Here is a tiny trained network, its code and every weight. The questions are about switching its units off for an input and a target symbol, where a switched-off unit gives its printed mean instead of its output.

import numpy as np


def w(rows, s, z=0):
    codes = np.array(rows[::2]) - 128.0
    scale = np.full(codes.shape[1], s)
    scale[-1] = z or s
    return codes * scale


def f(y):
    return np.maximum(y, 0)


def softmax(a):
    e = np.exp(a - a.max(-1, keepdims=True))
    return e / e.sum(-1, keepdims=True)


def log_softmax(a):
    a = a - a.max(-1, keepdims=True)
    return a - np.log(np.exp(a).sum(-1, keepdims=True))


def net(x, mask):
    ids = ['ΓΔΘβζμπσ'.index(c) for c in x.split()]
    T = len(ids)
    res = E[ids] + P[:T]
    u = 0
    for l in range(3):
        q, k, v = (res @ M[l].T for M in (Q, K, V))
        z = softmax(np.where(np.tri(T) > 0, q @ k.T / 2**0.5, -1e9)) @ v
        res = res + np.where(mask[u], z, O[l][:, -1]) @ O[l][:, :-1]
        u += 1
        y = f(res @ A[l][:, :-1].T + A[l][:, -1])
        res = res + np.where(mask[u : u + 8], y, B[l][:, -1]) @ B[l][:, :-1]
        u += 8
    return log_softmax(res[-1] @ U[:, :-1].T + U[:, -1])


Q, K, V, O, A, B = {}, {}, {}, {}, {}, {}
E = w([
[159,131,72,118,150,174,222],'Γ',
[97,121,105,135,145,145,172],'Δ',
[102,123,103,133,157,144,163],'Θ',
[156,137,75,81,140,123,205],'β',
[137,220,134,180,182,195,182],'ζ',
[146,185,152,94,100,10,162],'μ',
[114,181,248,142,136,150,66],'π',
[226,89,80,34,75,197,142],'σ',
],0.017)
P = w([
[177,112,133,252,115,107,117],'0',
[148,104,148,199,129,105,137],'1',
[142,116,145,169,155,114,127],'2',
[135,122,132,147,159,111,126],'3',
[155,130,131,130,141,112,144],'4',
[146,134,127,120,144,120,134],'5',
[140,135,123,97,130,123,139],'6',
[156,154,127,100,127,131,145],'7',
[135,157,118,92,125,131,123],'8',
[130,154,110,78,110,138,127],'9',
],0.016)
Q[0] = w([
[43,146,149,229,113,91,122],'L0H1',
[115,255,60,158,159,147,155],'L0H1',
],0.0088)
K[0] = w([
[107,2,106,251,189,59,79],'L0H1',
[42,209,127,151,168,78,175],'L0H1',
],0.007)
V[0] = w([
[94,253,196,241,134,130,172],'L0H1',
[117,101,106,76,105,96,118],'L0H1',
],0.0058)
O[0] = w([
[129,98,221,26,107,65,178,254],'L0H1',
[136,81,215,107,2,90,71,50],'L0H1',
],0.0079,0.0034)
A[0] = w([
[222,192,105,198,165,169,76,110],'L0N1',
[139,129,33,112,133,160,143,28],'L0N2',
[97,73,96,103,125,92,194,48],'L0N3',
[112,120,121,209,126,192,108,31],'L0N4',
[19,36,73,178,165,99,91,3],'L0N5',
[149,169,130,102,144,171,134,39],'L0N6',
[94,64,147,102,105,108,2,115],'L0N7',
[150,101,126,201,166,114,114,14],'L0N8',
],0.0092,0.0054)
B[0] = w([
[64,128,150,138,115,147,160,238],'L0N1',
[116,127,122,98,116,97,102,251],'L0N2',
[132,136,156,143,174,163,163,233],'L0N3',
[178,131,126,90,155,122,158,142],'L0N4',
[144,75,126,129,91,131,180,129],'L0N5',
[142,147,86,94,135,138,170,181],'L0N6',
[134,137,146,143,107,134,208,146],'L0N7',
[118,73,247,117,110,156,135,136],'L0N8',
],0.013,0.0034)
Q[1] = w([
[127,196,71,88,12,13,194],'L1H1',
[101,153,236,195,47,65,3],'L1H1',
],0.0053)
K[1] = w([
[233,163,31,4,144,81,33],'L1H1',
[212,101,253,216,173,37,9],'L1H1',
],0.0056)
V[1] = w([
[100,76,2,48,214,111,98],'L1H1',
[86,61,108,145,209,65,11],'L1H1',
],0.0055)
O[1] = w([
[80,119,165,162,82,90,129,111],'L1H1',
[254,118,98,104,69,157,162,1],'L1H1',
],0.0092,0.0079)
A[1] = w([
[144,24,32,254,116,98,22,1],'L1N1',
[119,100,62,198,71,120,103,44],'L1N2',
[143,110,29,127,106,165,74,54],'L1N3',
[134,152,110,175,132,53,71,57],'L1N4',
[146,134,155,118,139,74,148,67],'L1N5',
[115,88,20,210,138,139,73,48],'L1N6',
[147,53,69,75,177,141,181,65],'L1N7',
[126,166,139,205,127,41,59,218],'L1N8',
],0.0097,0.0049)
B[1] = w([
[63,162,66,125,158,240,215,129],'L1N1',
[149,179,132,131,203,180,174,140],'L1N2',
[129,163,173,200,167,194,133,151],'L1N3',
[129,126,127,67,139,182,158,134],'L1N4',
[83,90,107,102,159,231,119,204],'L1N5',
[77,120,122,120,170,144,158,143],'L1N6',
[64,198,162,150,153,117,81,254],'L1N7',
[59,101,167,131,82,185,254,173],'L1N8',
],0.0098,0.0036)
Q[2] = w([
[154,28,56,182,45,197,66],'L2H1',
[55,157,123,5,167,118,254],'L2H1',
],0.0091)
K[2] = w([
[157,41,133,176,224,80,151],'L2H1',
[97,254,127,55,66,128,50],'L2H1',
],0.0084)
V[2] = w([
[72,106,48,120,115,247,108],'L2H1',
[100,173,2,117,116,52,162],'L2H1',
],0.0067)
O[2] = w([
[82,116,41,119,61,246,118,143],'L2H1',
[145,33,102,97,208,113,153,1],'L2H1',
],0.011,0.0046)
A[2] = w([
[125,162,129,101,77,152,69,77],'L2N1',
[112,172,102,138,152,128,85,158],'L2N2',
[236,45,112,217,87,15,57,32],'L2N3',
[137,63,97,131,169,122,134,157],'L2N4',
[184,107,163,199,159,57,97,81],'L2N5',
[93,140,119,135,145,171,164,140],'L2N6',
[181,4,174,180,88,152,85,12],'L2N7',
[135,112,156,101,186,158,90,130],'L2N8',
],0.014,0.011)
B[2] = w([
[128,114,100,125,164,109,150,158],'L2N1',
[140,124,115,102,106,129,186,194],'L2N2',
[209,241,235,15,218,198,248,128],'L2N3',
[165,126,101,189,130,119,161,152],'L2N4',
[117,105,108,111,185,140,65,133],'L2N5',
[119,120,139,133,118,100,102,250],'L2N6',
[105,108,192,198,154,203,209,128],'L2N7',
[83,164,59,130,132,123,163,162],'L2N8',
],0.014,0.016)
U = w([
[56,106,194,224,151,168,138,142],'Γ',
[117,131,127,136,167,121,88,19],'Δ',
[113,107,142,123,187,134,87,45],'Θ',
[185,84,99,176,151,104,162,245],'β',
[85,161,100,90,211,138,132,3],'ζ',
[200,84,103,3,144,100,200,245],'μ',
[155,228,118,123,75,41,58,228],'π',
[112,141,88,163,119,207,128,64],'σ',
],0.0061,0.0038)

Each question gives the input, a string of symbols that net reads in full, and the target symbol t.
The units are the heads (2 rows each of Q, K, V and O) and the neurons (one row each of A and B). Each row of codes is followed by its name. A weight is (code - 128) times the scale printed after its matrix; where a second scale follows, it is the last column's (O, A, B and U).
mask holds one flag per unit, layer by layer, with each layer's heads first. A switched-off unit (its flag False) gives its mean, the last column of its rows in O or B, instead of its output. The means were averaged over made-up inputs and are rounded, as every weight is.
A unit's drop is (log p(t) with every unit on - log p(t) with that unit switched off) / (log p(t) with every unit on - log p(t) with every unit switched off).
The circuit of an input: a set's keep is (log p(t) with only the set's units on - log p(t) with every unit switched off) / (log p(t) with every unit on - log p(t) with every unit switched off). Starting from the 12 units with the biggest drops (on a tie, the unit counted first), units are removed one at a time, each time the one whose removal leaves the highest keep (on an exact tie, the one counted first), for as long as the keep stays at least 0.8.
circuit, biggest first: the units of the circuit, biggest drop first
most important unit: the unit with the biggest drop
top k neurons: the k neurons with the biggest drops, biggest first
top k neurons in layer l: the k neurons of layer l with the biggest drops, biggest first
drop when u is switched off: that unit's drop, to one decimal
input Δ π Δ β Θ β, target β: top 2 neurons	L2N4; L1N7
input β β ζ Δ β π Δ, target π: most important unit	L2H1
input π π β Γ Γ β β Θ Γ π, target μ: circuit, biggest first	L1H1; L2N2
input β ζ β Γ Γ Γ Θ ζ σ π, target σ: circuit, biggest first	L2H1; L0H1; L0N1
input μ ζ ζ β β σ β, target σ: circuit, biggest first	L0H1; L2H1
input Γ Γ β β π β π ζ, target π: top 2 neurons in layer 2	L2N6; L2N1
input β β π π π μ σ σ μ, target σ: top 2 neurons in layer 0	L0N2; L0N1
input π Γ Δ β Θ ζ π σ ζ Θ, target σ: top 2 neurons	L0N2; L0N1
input μ Δ β μ, target μ: top 2 neurons	L1N7; L0N1
input β σ σ μ, target σ: top 2 neurons	L1N8; L0N2
input Γ π σ β σ π β π π β, target π: top 2 neurons	L0N3; L1N5
input β Δ Γ β ζ σ, target σ: top 2 neurons	L1N2; L1N6
input Δ Δ β π β μ, target Γ: top 2 neurons in layer 0	L0N3; L0N2
input π Γ β β β Θ σ π, target σ: most important unit	L0H1
input β π β π Γ, target π: drop when L1H1 is switched off	0.3
input Θ Θ π, target π: drop when L0N3 is switched off	0.0
input β π π β σ π σ, target σ: drop when L1H1 is switched off	-0.3
input π ζ Δ π β β β Θ, target β: top 2 neurons in layer 0	L0N2; L0N1
input π σ β, target σ: top 2 neurons in layer 0	L0N2; L0N3
input Γ Δ π Γ β Γ π Γ Δ, target π: most important unit	L1H1
